Here is a tiny trained network, its code and every weight. The questions are about switching its units off for an input and a class, where a switched-off unit gives its printed mean instead of its output.

import numpy as np


def w(rows, s, z=0):
    codes = np.array(rows[::2]) - 128.0
    scale = np.full(codes.shape[1], s)
    scale[-1] = z or s
    return codes * scale


def f(y):
    return y / 2 * (1 + np.tanh(0.7978845608 * (y + 0.044715 * y**3)))


def log_softmax(a):
    a = a - a.max(-1, keepdims=True)
    return a - np.log(np.exp(a).sum(-1, keepdims=True))


def net(x, mask):
    res = np.array(x, float).reshape(1, 5) / 4 @ E
    y = f(res @ A[0][:, :-1].T + A[0][:, -1])
    res = res + np.where(mask, y, B[0][:, -1]) @ B[0][:, :-1]
    return log_softmax(res[-1] @ U[:, :-1].T + U[:, -1])


A, B = {}, {}
E = w([
[204,137,101,38,178,194,205,79,165],'x0',
[138,111,127,114,120,119,113,142,137],'x1',
[29,68,209,77,173,171,167,225,123],'x2',
[124,126,117,142,140,126,147,119,119],'x3',
[128,122,79,106,6,133,224,118,69],'x4',
],0.016)
A[0] = w([
[146,116,146,47,199,180,213,157,147,52],'n0',
[206,105,123,144,198,122,83,84,158,180],'n1',
[67,75,152,120,79,132,168,171,26,101],'n2',
[102,102,171,137,202,57,118,122,148,149],'n3',
[115,187,53,235,60,31,16,66,108,254],'n4',
[136,174,77,93,33,126,159,121,124,138],'n5',
[124,165,116,101,33,103,199,181,104,160],'n6',
[111,110,149,40,172,218,166,127,133,73],'n7',
[47,145,192,181,217,64,111,174,151,191],'n8',
[149,98,94,83,11,160,192,80,104,116],'n9',
[48,66,210,133,134,130,92,168,149,129],'n10',
[115,126,141,44,132,148,173,108,119,141],'n11',
[142,165,141,116,195,94,84,148,176,245],'n12',
[215,162,78,70,143,164,124,51,165,118],'n13',
[61,76,186,141,98,158,111,123,112,129],'n14',
[101,120,95,146,187,149,136,88,101,162],'n15',
[79,114,114,163,117,116,142,182,100,100],'n16',
],0.011,0.0095)
B[0] = w([
[178,97,126,200,201,57,64,178,153,195],'n0',
[173,171,114,101,156,109,138,110,175,185],'n1',
[92,152,190,111,112,110,162,191,101,184],'n2',
[118,101,86,86,160,159,134,126,156,178],'n3',
[125,119,110,203,152,105,54,165,168,254],'n4',
[109,19,78,163,158,101,140,141,100,181],'n5',
[85,108,143,120,60,44,163,184,60,186],'n6',
[137,119,145,214,143,60,42,129,148,190],'n7',
[107,75,94,65,171,215,129,99,164,222],'n8',
[105,3,78,139,118,164,118,99,33,200],'n9',
[103,117,121,110,151,176,113,113,89,207],'n10',
[135,66,107,136,150,110,105,161,148,173],'n11',
[150,153,131,117,198,138,124,67,160,197],'n12',
[140,163,42,36,157,159,222,38,76,196],'n13',
[106,134,122,72,112,159,179,154,67,172],'n14',
[120,145,139,124,119,142,125,96,161,144],'n15',
[104,147,172,120,105,154,135,168,84,158],'n16',
],0.012,0.032)
U = w([
[134,182,139,173,181,125,38,134,245,236],'0',
[102,103,90,69,146,193,155,85,99,180],'1',
[120,118,129,216,111,53,86,158,124,97],'2',
[78,176,194,77,79,113,186,175,93,4],'3',
[198,241,112,75,156,126,183,48,150,83],'4',
],0.013,0.0033)

Each question gives the input, the list of numbers given to net, and the class t.
The units are the neurons (one row each of A and B). Each row of codes is followed by its name. A weight is (code - 128) times the scale printed after its matrix; where a second scale follows, it is the last column's (A, B and U).
mask holds one flag per neuron, in row order. A switched-off neuron (its flag False) gives its mean, the last column of its row in B, instead of its output. The means were averaged over made-up inputs and are rounded, as every weight is.
A unit's drop is (log p(t) with every unit on - log p(t) with that unit switched off) / (log p(t) with every unit on - log p(t) with every unit switched off).
The circuit of an input: a set's keep is (log p(t) with only the set's units on - log p(t) with every unit switched off) / (log p(t) with every unit on - log p(t) with every unit switched off). Starting from the 12 units with the biggest drops (on a tie, the unit counted first), units are removed one at a time, each time the one whose removal leaves the highest keep (on an exact tie, the one counted first), for as long as the keep stays at least 0.8.
circuit, biggest first: the units of the circuit, biggest drop first
most important unit: the unit with the biggest drop
k most important neurons: the k neurons with the biggest drops, biggest first
drop of u: that unit's drop, to one decimal
input [-6,3,5,0,0], class 1: circuit, biggest first => [n8]
input [-7,-6,-8,1,0], class 0: 3 most important neurons => [n4; n9; n6]
input [-3,-5,-5,7,0], class 0: 2 most important neurons => [n6; n9]
input [-7,-5,1,-5,5], class 3: 2 most important neurons => [n2; n0]
input [-3,-1,0,-5,8], class 2: 2 most important neurons => [n5; n13]
input [7,1,1,-4,4], class 2: 3 most important neurons => [n0; n7; n8]
input [0,5,2,-5,5], class 3: 2 most important neurons => [n4; n0]
input [0,3,-6,8,8], class 2: 2 most important neurons => [n4; n8]
input [8,0,0,8,-1], class 4: 2 most important neurons => [n13; n4]
input [1,-5,6,-7,4], class 2: 3 most important neurons => [n7; n0; n13]
input [5,6,0,8,0], class 4: 2 most important neurons => [n4; n13]
input [-6,5,1,7,-8], class 1: 2 most important neurons => [n8; n0]
input [-6,1,-1,-4,-3], class 0: drop of n4 => 0.4
input [7,7,1,-1,-5], class 0: most important unit => n0
input [2,-4,-8,8,-5], class 4: drop of n13 => 1.5
input [1,4,8,7,0], class 0: drop of n0 => 0.8
